Below is a small trained network, with its code and all its weights. Each question gives an input and a class and asks what happens when units are switched off, that is, made to give their printed mean instead of their output.

import numpy as np


def w(rows, s, z=0):
    codes = np.array(rows[::2]) - 128.0
    scale = np.full(codes.shape[1], s)
    scale[-1] = z or s
    return codes * scale


def norm(h):
    return h / np.sqrt((h * h).mean(-1, keepdims=True) + 1e-5)


def f(y):
    return y / 2 * (1 + np.tanh(0.7978845608 * (y + 0.044715 * y**3)))


def log_softmax(a):
    a = a - a.max(-1, keepdims=True)
    return a - np.log(np.exp(a).sum(-1, keepdims=True))


def net(x, mask):
    res = np.array(x, float).reshape(1, 4) / 4 @ E
    u = 0
    for l in range(4):
        y = f(norm(res) @ A[l][:, :-1].T + A[l][:, -1])
        res = res + np.where(mask[u : u + 3], y, B[l][:, -1]) @ B[l][:, :-1]
        u += 3
    return log_softmax(norm(res)[-1] @ U[:, :-1].T + U[:, -1])


A, B = {}, {}
E = w([
[98,111,215,205],'x0',
[95,142,110,139],'x1',
[170,119,2,193],'x2',
[124,129,125,130],'x3',
],0.0068)
A[0] = w([
[112,213,140,2,97],'L0N0',
[94,111,86,166,95],'L0N1',
[143,97,117,234,3],'L0N2',
],0.0079,0.0038)
B[0] = w([
[198,225,238,255,252],'L0N0',
[170,164,135,115,150],'L0N1',
[141,237,161,233,192],'L0N2',
],0.0094,0.0028)
A[1] = w([
[102,160,168,172,255],'L1N0',
[2,98,193,121,73],'L1N1',
[195,118,169,184,144],'L1N2',
],0.0052,0.0027)
B[1] = w([
[89,63,103,233,253],'L1N0',
[74,15,83,97,157],'L1N1',
[96,254,74,175,201],'L1N2',
],0.0055,0.0038)
A[2] = w([
[55,40,172,132,100],'L2N0',
[180,137,222,109,253],'L2N1',
[59,98,254,151,50],'L2N2',
],0.0073,0.003)
B[2] = w([
[49,104,85,120,189],'L2N0',
[39,156,53,243,238],'L2N1',
[168,50,1,64,254],'L2N2',
],0.0078,0.0038)
A[3] = w([
[91,157,41,193,106],'L3N0',
[60,161,134,54,250],'L3N1',
[233,134,2,115,49],'L3N2',
],0.0062,0.0013)
B[3] = w([
[189,146,227,79,255],'L3N0',
[147,149,112,253,120],'L3N1',
[78,169,112,57,218],'L3N2',
],0.0062,0.0038)
U = w([
[143,219,167,253,199],'0',
[160,113,171,98,48],'1',
[70,42,111,154,216],'2',
[162,109,155,88,24],'3',
[147,113,182,70,5],'4',
[190,197,70,26,202],'5',
[169,103,209,84,2],'6',
],0.015,0.007)

Each question gives the input, the list of numbers given to net, and the class t.
The units are the neurons (one row each of A and B). Each row of codes is followed by its name. A weight is (code - 128) times the scale printed after its matrix; where a second scale follows, it is the last column's (A, B and U).
mask holds one flag per neuron, layer by layer. A switched-off neuron (its flag False) gives its mean, the last column of its row in B, instead of its output. The means were averaged over made-up inputs and are rounded, as every weight is.
A unit's drop is (log p(t) with every unit on - log p(t) with that unit switched off) / (log p(t) with every unit on - log p(t) with every unit switched off).
The circuit of an input: a set's keep is (log p(t) with only the set's units on - log p(t) with every unit switched off) / (log p(t) with every unit on - log p(t) with every unit switched off). Starting from all 12 units, units are removed one at a time, each time the one whose removal leaves the highest keep (on an exact tie, the one counted first), for as long as the keep stays at least 0.8.
units of the circuit, in order: the units of the circuit, biggest drop first
top k neurons: the k neurons with the biggest drops, biggest first
drop when u is switched off: that unit's drop, to one decimal
input [-5,3,0,-3], class 0: units of the circuit, in order	[L0N0]
input [0,0,8,-7], class 5: units of the circuit, in order	[L0N0 L2N1 L3N2]
input [0,-4,2,-7], class 5: top 2 neurons	[L0N0 L2N1]
input [7,-1,0,-7], class 2: top 2 neurons	[L0N0 L2N2]
input [0,4,8,-8], class 5: units of the circuit, in order	[L0N0 L2N1 L3N2]
input [0,-3,2,-7], class 5: top 2 neurons	[L0N0 L2N1]
input [-7,4,0,7], class 0: top 3 neurons	[L0N0 L2N2 L1N1]
input [-6,-8,-1,-5], class 0: drop when L0N0 is switched off	0.7
input [0,-7,4,-3], class 5: drop when L3N2 is switched off	0.1
input [-1,3,6,2], class 5: drop when L2N1 is switched off	0.1
input [0,-8,-7,-4], class 0: top 2 neurons	[L0N0 L2N1]
